154  122  109  113  102  129  111 -> 113

119   99  128  140  104  109  118 -> 118

147  104  102  141  102  140  121
145  118  111  138  116  135  120
131  144  133  146  143  140  101
-> 133

108  113  115  101  115  125  108 -> 113

115  118  103  127  113 -> 115

109  138  145  104  125  133  111
122  140  158  131  126  123  129
137  136  154  128  121  119  104
-> 128

153  119  132  133  122  130  121 -> 130

124  123  126  144  142  149  105 -> 126

158  127  113  154  150 -> 150

118  150  117  131  132  142  114 -> 131
---
[[126 141 145 111 129 113 118]
 [142 152 128 110 120 123 108]
 [131 148 136 105 127 117 117]] 127

[[154 113 157 109 109]
 [127 121 127 121 121]] 127

[144 119 122 119 105 139 143] 105

[128 129 131 140 155] 131

[103 130 109 152 110 155 106] 110

[102 147 120 139 116 143 115] 116
---
[[110 157 106 107]
 [112 154 108 108]] 108

[[135 128 121 127 142 116 130]
 [133 131 133 130 119 138 130]
 [121 124 146 134 107 128 121]] 133

[[115 103 131 105]
 [109 106 142 114]
 [112 104 137 109]] 142

[[126 128 127 134 133 145 151]
 [148 141 135 138 148 119 122]] 135

[[117 108 141 128 117]
 [142 150 148 121 138]
 [112 144 132 101 117]] 148

[[116 133 115 130 151 138]
 [117 116 134 133 129 130]] 134

[[113 126 157 126]
 [118 115 111 131]
 [136 135 107 130]] 111
---
[152 138 117 137 144 131 111] → 131

[[131 134 126 156 118 131]
 [151 122 146 125 106 120]
 [146 125 144 138 136 123]] → 120

[[143 143 123 113 122]
 [155 149 127  98 126]] → 122

[119 105 118 106 122] → 118

[ 99 128 136 117] → 128

[117 140 105 132 124 134 128] → 124

[117 126 107  98] → 117

[ 99 129 140 123] → 129

[[117 132 148 144 106 112 140]
 [123 124 124 130 129 126 121]] → 117

[141 125 155 132] → 141
---
[[120 116 119 108 127 144 137]
 [133 106 127 112 116 118 127]
 [128 145 123 133 140 149 135]] -> 135

[[127 128 128 128 127 128]
 [141 145 129 121 151 129]
 [133 124 122 103 133 145]] -> 145

[[116 121 109 107 109]
 [138 149 108 117 137]
 [131 109 130 136 141]] -> 141

[[145 137 120 103 112 117 132]
 [116 126 123 117 128 147 124]
 [131 110 123 130 105 140 103]] -> 103

[[101 103 153 137]
 [144 148 104 134]
 [104 105 104 154]] -> 154

[[128 130 145 140]
 [121 133 153 123]
 [142 124 100 140]] -> 140

[[105 108 104 111 115 108]
 [150 149 151 111 109 150]
 [117 149 123 138 124 148]] -> 148
---
131	155	124	108	121	146	118
137	130	143	119	146	131	132
Answer: 131, 132

127	157	126	113	108 Answer: 127, 108

153	104	106	128
100	154	112	128
152	106	101	128
Answer: 153, 128

107	149	152	110	109	115
150	117	131	156	140	157
Answer: 107, 157

116	131	144	130	123	119
147	127	99	130	137	144
110	133	151	132	121	116
Answer: 116, 116

138	146	99	103	124	154 Answer: 138, 154

122	132	136	108	135	152	123 Answer: 122, 123
---
Input: [110 114 149 130 130 147 136]
Output: 110, 136

Input: [142 120 105 126 127 134 154]
Output: 142, 154

Input: [154 111 121 150 142]
Output: 154, 142

Input: [123 137 157 118 122]
Output: 123, 122

Input:
[[131 130 119 115 144 126 118]
 [133 142 134 138 116 100 116]
 [128 130 126 133 135 126 138]]
Output: 131, 138

Input: [104 137 106 119 125]
Output: 104, 125

Input:
[[141 142 136 116 105 114 141]
 [147 137 124 119 128 116 124]]
Output: 141, 124

Input:
[[156 156 146 120 126]
 [113 119 101 120  99]]
Output: 156, 99

Input: [120 101 123 114 145]
Output: 120, 145
---
array([[157, 153, 121, 129, 154],
       [147, 155, 142, 113, 110],
       [117, 108, 103, 149, 156]]) -> 156

array([[150, 132, 143, 146, 128, 108, 146],
       [123, 121, 137, 120, 157, 112, 108],
       [129, 123, 127, 133, 125, 127, 129]]) -> 150

array([135, 113, 105, 100, 158]) -> 135

array([[154, 104, 148, 124, 123, 139],
       [119, 140, 141, 119, 118, 139]]) -> 148

array([127, 120, 113, 130, 145, 155]) -> 145

array([[123, 109,  99, 111, 130, 115],
       [127, 134, 148, 140, 137, 139],
       [102, 101, 125, 102, 105,  99]]) -> 140

array([107, 112, 151, 152]) -> 151
---
((106, 128, 118, 123, 113, 129, 138), (113, 133, 115, 115, 112, 129, 136), (106, 118, 133, 143, 125, 128, 136)) result: 143, 138
(123, 105, 134, 141, 131, 144) result: 144, 141
(136, 124, 120, 141, 119, 98, 105) result: 141, 136
(103, 141, 109, 108, 129, 152, 130) result: 152, 141
((130, 133, 150, 150, 153, 115, 154), (105, 104, 153, 122, 122, 121, 156)) result: 156, 154
(158, 153, 132, 116, 132, 108) result: 158, 153
